x =
[[-4.19  3.09  1.53  3.68  3.27  2.30  2.74]
 [-4.20  4.15  4.09  3.78  3.35  2.16  2.73]
 [-4.22  3.02  0.90  0.97  2.63  2.22  2.91]
 [-3.94  2.97  0.85  1.01 -0.51 -0.11  2.89]
 [-4.13  3.02  0.87  0.98 -0.24  1.99  2.98]
 [-4.14  3.02  1.29  3.56  3.28  2.29  2.72]
 [-4.11  3.01  0.84  0.90  2.53  2.22  2.92]
 [-4.23  3.01  0.83  0.96  0.12  2.11  3.00]
 [-4.16  3.03  0.92  0.91  0.31  2.13  2.94]
 [-4.23  3.20  3.34  3.84  3.29  2.15  2.71]
 [-2.76  6.43  4.14  3.86  3.26  2.40  3.09]
 [-4.22  3.14  2.46  3.69  3.22  2.22  2.76]]
Indices start at 1.
(1, 1) -> -4.19
(4, 1) -> -3.94
(11, 3) -> 4.14
(12, 2) -> 3.14
(8, 6) -> 2.11
(5, 2) -> 3.02
(10, 7) -> 2.71
(12, 7) -> 2.76
(8, 3) -> 0.83
(2, 7) -> 2.73
(6, 1) -> -4.14
(4, 6) -> -0.11
(8, 2) -> 3.01
(2, 4) -> 3.78
(7, 1) -> -4.11
(6, 2) -> 3.02
(1, 3) -> 1.53
(1, 5) -> 3.27
(10, 1) -> -4.23
(8, 7) -> 3.00
(1, 2) -> 3.09
(8, 4) -> 0.96
(3, 6) -> 2.22
(9, 2) -> 3.03
(7, 4) -> 0.90
(3, 5) -> 2.63
(4, 4) -> 1.01
(11, 7) -> 3.09
(7, 2) -> 3.01
(12, 1) -> -4.22
(6, 5) -> 3.28
(7, 5) -> 2.53

m =
[[-3.82 -3.95 -4.89 -5.24]
 [-2.03 -1.65 -4.82 -2.46]
 [-3.02 -2.21 -0.64 -2.88]
 [-1.76  0.68 -0.56 -2.52]
 [-1.33  1.25  0.64 -2.09]
 [-1.00  1.22  2.13 -1.79]
 [-0.03  2.88  2.60 -0.84]
 [-0.22  3.94  4.10  0.08]
 [ 0.59  4.95  4.54  1.16]
 [ 1.85  4.73  5.38  0.99]
 [ 3.02  6.03  6.03  4.03]
 [ 2.64  8.88  7.14  2.90]]
Indices start at 1.
row 1 col 1: -3.82
row 2 col 2: -1.65
row 10 col 3: 5.38
row 1 col 3: -4.89
row 8 col 3: 4.10
row 12 col 3: 7.14
row 9 col 2: 4.95
row 9 col 3: 4.54
row 7 col 4: -0.84
row 9 col 4: 1.16
row 11 col 3: 6.03
row 10 col 4: 0.99
row 3 col 1: -3.02
row 9 col 1: 0.59
row 7 col 2: 2.88
row 4 col 1: -1.76
row 3 col 3: -0.64
row 6 col 2: 1.22
row 11 col 4: 4.03
row 2 col 3: -4.82
row 6 col 1: -1.00
row 11 col 2: 6.03
row 3 col 2: -2.21
row 8 col 4: 0.08
row 4 col 4: -2.52
row 10 col 2: 4.73
row 11 col 1: 3.02
row 8 col 2: 3.94
row 12 col 1: 2.64
row 6 col 3: 2.13

data =
[[-238.573   69.741 -137.691  -74.910  269.579   88.096  -37.218]
 [   2.072 -210.542    8.251   48.843  -36.991  -76.006  185.781]
 [ 159.170   85.414 -162.478 -180.460  -50.281  191.151   15.978]
 [   2.711 -129.644  -43.254  -20.831    9.478  -20.357  132.928]
 [ -41.780   64.473   86.869  101.067  -85.622  -74.243  -78.361]
 [-226.795   57.729  -23.200   39.913  188.965   26.992  -18.428]
 [  67.299   47.929   94.255   78.578  -88.869  -95.530  -98.771]
 [ 159.476   41.720 -105.192 -133.974  -78.570   99.229  -47.294]]
Indices start at 1.
row 1 col 1 -> -238.573
row 3 col 6 -> 191.151
row 5 col 6 -> -74.243
row 3 col 2 -> 85.414
row 8 col 4 -> -133.974
row 7 col 2 -> 47.929
row 1 col 5 -> 269.579
row 1 col 3 -> -137.691
row 4 col 7 -> 132.928
row 1 col 2 -> 69.741
row 5 col 4 -> 101.067
row 6 col 4 -> 39.913
row 4 col 2 -> -129.644
row 4 col 6 -> -20.357
row 8 col 5 -> -78.570
row 5 col 2 -> 64.473
row 5 col 7 -> -78.361
row 2 col 1 -> 2.072
row 2 col 4 -> 48.843
row 5 col 1 -> -41.780
row 3 col 1 -> 159.170
row 1 col 6 -> 88.096
row 4 col 4 -> -20.831
row 7 col 1 -> 67.299
row 6 col 3 -> -23.200
row 3 col 5 -> -50.281
row 7 col 5 -> -88.869
row 6 col 7 -> -18.428
row 6 col 5 -> 188.965
row 8 col 6 -> 99.229
row 2 col 3 -> 8.251
row 8 col 7 -> -47.294

B =
[[ 2.79  5.74 -0.12 -3.13 -3.14 -4.45  0.11  5.10  3.68 -0.33  0.83  0.34
   1.86  2.32  2.62]
 [-2.41  2.55 -3.70 -5.60 -4.45 -2.86  0.26  4.17  0.39 -1.08 -0.65  1.41
  -2.96  3.66  1.95]
 [-3.25 -1.36 -2.17  2.14  0.96 -3.16 -3.86 -4.03  3.60  1.91 -4.06 -0.57
   3.86 -2.12 -4.31]
 [ 1.51 -2.86  1.86  2.25  2.18  0.24 -1.30 -5.12 -2.75 -0.97 -0.38 -3.84
   1.11 -5.15 -3.20]
 [-2.74 -5.42 -0.15  2.98 -2.17  4.27 -1.77  1.42  0.24 -2.47 -1.13  3.74
  -5.04  1.14  2.01]
 [-2.10 -3.23 -0.45  3.19  1.39 -0.44 -3.13 -4.44  1.22  0.70 -2.91 -0.77
   1.91 -2.92 -3.55]
 [-3.31  1.45 -3.85 -4.02 -3.77 -2.30 -0.30  3.61  1.34 -0.63 -1.22  2.10
  -2.52  3.53  1.49]
 [ 3.30 -1.42  2.82  0.85  1.25  1.25  0.48 -2.50 -3.81 -1.82  1.57 -3.31
  -0.47 -3.66 -0.73]
 [ 0.20 -1.59  0.35  0.62  0.20 -0.11 -0.96 -1.98 -1.26 -0.98 -0.47 -1.57
  -0.23 -2.18 -1.26]
 [-2.62  1.94 -3.58 -4.76 -2.76 -2.60  0.58  2.52 -0.20 -0.35 -0.62  0.60
  -2.02  2.65  0.68]
 [ 2.20 -3.11  2.65  3.12  3.46  0.61 -1.12 -6.45 -3.25 -0.55 -0.13 -4.67
   2.05 -6.21 -3.97]]
Rows and columns are counted from 1.
(1, 1) = 2.79
(1, 8) = 5.10
(4, 14) = -5.15
(5, 7) = -1.77
(10, 4) = -4.76
(9, 5) = 0.20
(7, 6) = -2.30
(5, 3) = -0.15
(9, 10) = -0.98
(6, 15) = -3.55
(6, 12) = -0.77
(8, 13) = -0.47
(1, 2) = 5.74
(7, 3) = -3.85
(6, 10) = 0.70
(11, 4) = 3.12
(2, 12) = 1.41
(1, 7) = 0.11
(11, 14) = -6.21
(11, 3) = 2.65
(7, 10) = -0.63
(1, 6) = -4.45
(10, 12) = 0.60
(3, 12) = -0.57
(7, 2) = 1.45
(4, 13) = 1.11
(2, 1) = -2.41
(3, 3) = -2.17
(2, 15) = 1.95
(2, 5) = -4.45
(8, 6) = 1.25
(8, 3) = 2.82
(2, 6) = -2.86
(7, 1) = -3.31
(5, 15) = 2.01
(11, 1) = 2.20

arr =
[[ 8.36 -2.55 -4.48 -3.46 -4.59]
 [ 4.62 -0.15 -6.28 -0.08 -6.42]
 [-5.78  6.31 -5.58  7.41  5.98]
 [-4.05  6.50 -5.03  6.84 -4.54]
 [-7.22 -2.89  2.34  7.87  4.93]
 [ 5.28  0.59  4.97  1.97 -1.53]
 [-6.71 -3.40  2.19  6.82  0.48]
 [-8.45  5.12  1.17  3.18  5.96]
 [-4.41 -8.34  0.06  6.29 -5.73]
 [ 1.46  8.46  6.91 -4.74 -8.13]
 [-3.72  0.12 -4.57  0.52  1.73]
 [ 8.42  5.34 -8.48 -0.79  3.16]
 [-3.13 -5.33 -0.70 -2.15  5.88]
 [ 5.35  2.68  2.24 -4.21 -5.67]
 [ 3.14 -2.31 -0.98  7.26  0.99]]
Indices start at 1.
(1, 1) -> 8.36
(9, 3) -> 0.06
(14, 2) -> 2.68
(14, 3) -> 2.24
(5, 5) -> 4.93
(11, 5) -> 1.73
(5, 4) -> 7.87
(12, 2) -> 5.34
(15, 3) -> -0.98
(5, 1) -> -7.22
(8, 4) -> 3.18
(14, 4) -> -4.21
(10, 3) -> 6.91
(9, 1) -> -4.41
(11, 1) -> -3.72
(11, 2) -> 0.12
(6, 5) -> -1.53
(14, 1) -> 5.35
(9, 5) -> -5.73
(4, 2) -> 6.50
(4, 3) -> -5.03
(7, 5) -> 0.48
(13, 4) -> -2.15
(5, 3) -> 2.34
(7, 1) -> -6.71
(12, 5) -> 3.16
(5, 2) -> -2.89
(10, 2) -> 8.46
(8, 1) -> -8.45
